Small tables with named rows and columns. After each table, cells are looked up by row and column.

Podutu.tsv
	Res	Bavet	Milur	Sokes	Zab	Dimefus	Pez	Tonir	Zenoz
Nifuf	151	151	147	141	133	123	109	89	68
Noluti	82	89	98	107	115	121	125	130	134
Ger	121	130	136	136	131	122	113	107	106
Feb	121	117	109	100	95	92	94	96	98
Bateke	131	128	122	117	116	120	127	132	133
Gamigef	190	213	230	235	228	208	180	148	116
Pabopi	115	122	126	129	127	121	111	97	84
Pif	56	75	101	124	139	140	127	106	81
Tad	63	83	104	120	123	112	93	72	55
Nusepok	84	63	49	45	49	60	73	88	98
Nar	98	86	75	69	66	66	64	61	57

Pif, Dimefus => 140
Pif, Sokes => 124
Nifuf, Milur => 147
Nar, Pez => 64
Ger, Dimefus => 122
Nusepok, Tonir => 88

Table Sus
cols = Tulog, Fatim, Masok, Niv, Sufema, Birus, Bis, Nelak, Suto, Rira
Gat: [7.8, 2.1, 4.1, 2.6, 6.1, 8.4, 4.7, 5.2, 6.2, 6.0]
Piv: [4.7, 5.0, 4.5, 5.0, 5.0, 4.6, 5.3, 4.8, 4.9, 5.6]
Danodu: [4.2, 5.2, 3.4, 4.9, 4.0, 3.2, 3.5, 5.0, 2.6, 4.9]
Lenisaz: [6.2, 3.8, 5.1, 4.0, 4.9, 3.9, 4.4, 4.8, 3.0, 4.9]
Zupog: [3.6, 5.0, 6.3, 5.1, 5.2, 3.8, 3.7, 6.8, 4.8, 5.5]
Ralugos: [4.4, 4.6, 4.4, 5.4, 3.1, 3.7, 4.6, 5.3, 1.6, 4.7]
Dep: [6.2, 4.0, 7.4, 4.3, 4.2, 5.8, 4.1, 3.0, 4.5, 6.3]
Rudamo: [4.7, 4.3, 3.9, 5.8, 4.3, 4.4, 4.3, 5.1, 3.1, 5.6]
Ruromi: [5.3, 1.6, 3.0, 5.4, 4.1, 5.2, 6.5, 5.9, 4.5, 5.6]
Zoke: [2.9, 4.5, 6.5, 5.1, 4.3, 6.4, 4.4, 3.8, 3.2, 6.7]
Riri: [3.9, 5.2, 5.1, 6.1, 3.4, 5.1, 6.5, 3.8, 3.9, 4.6]

Niv of Ralugos is 5.4
Tulog of Dep is 6.2
Bis of Riri is 6.5
Fatim of Ruromi is 1.6
Niv of Rudamo is 5.8
Fatim of Zoke is 4.5
Nelak of Zupog is 6.8
Suto of Gat is 6.2
Nelak of Gat is 5.2
Bis of Ralugos is 4.6
Birus of Lenisaz is 3.9
Sufema of Zoke is 4.3
Birus of Piv is 4.6
Sufema of Piv is 5.0
Masok of Gat is 4.1
Bis of Lenisaz is 4.4

Table Gipira
	Diz	Dof	Bakure	Memibi	Taze	Dor	Resi	Lemonu	Viz	Lasifus
Peme	2.651	2.942	2.991	2.009	3.132	3.359	3.614	6.102	2.656	2.164
Zod	4.648	3.149	3.733	5.658	2.429	4.248	3.258	4.841	5.652	4.244
Mima	4.892	4.277	3.298	4.076	1.973	4.850	2.145	3.817	3.882	3.334
Zilo	5.000	5.608	4.188	2.283	5.992	2.290	5.265	3.925	4.039	3.705
Ser	4.011	4.419	4.742	3.508	4.547	3.853	6.178	6.043	3.556	2.436
Kitomal	3.655	4.151	4.373	4.271	6.253	4.483	3.325	2.942	6.164	2.331
Res	6.274	4.051	3.439	3.542	2.952	1.817	2.558	5.262	5.599	5.273
Kosob	4.117	5.573	7.600	5.717	5.754	4.234	3.409	4.042	2.763	2.981
Koruv	2.987	4.886	3.147	5.812	2.155	2.592	2.634	4.945	3.363	3.374
Gud	3.250	3.047	2.964	2.211	2.658	2.360	2.442	3.526	2.267	2.210
Zupilek	3.759	3.194	9.448	3.669	2.582	2.612	4.645	3.521	3.326	3.453
Fazeg	4.802	3.354	3.707	2.757	3.083	3.123	3.457	5.367	4.120	2.239

What is the Taze of Ser in Gipira?
4.547
What is the Bakure of Fazeg in Gipira?
3.707
What is the Diz of Koruv in Gipira?
2.987
What is the Diz of Fazeg in Gipira?
4.802
What is the Dor of Gud in Gipira?
2.360
What is the Lemonu of Kosob in Gipira?
4.042
What is the Lasifus of Peme in Gipira?
2.164
What is the Resi of Gud in Gipira?
2.442
What is the Dor of Zupilek in Gipira?
2.612
What is the Memibi of Peme in Gipira?
2.009
What is the Lasifus of Kitomal in Gipira?
2.331
What is the Memibi of Koruv in Gipira?
5.812
What is the Taze of Koruv in Gipira?
2.155
What is the Memibi of Zilo in Gipira?
2.283
What is the Resi of Kitomal in Gipira?
3.325
What is the Resi of Koruv in Gipira?
2.634
Row with the largest Lemonu: Peme

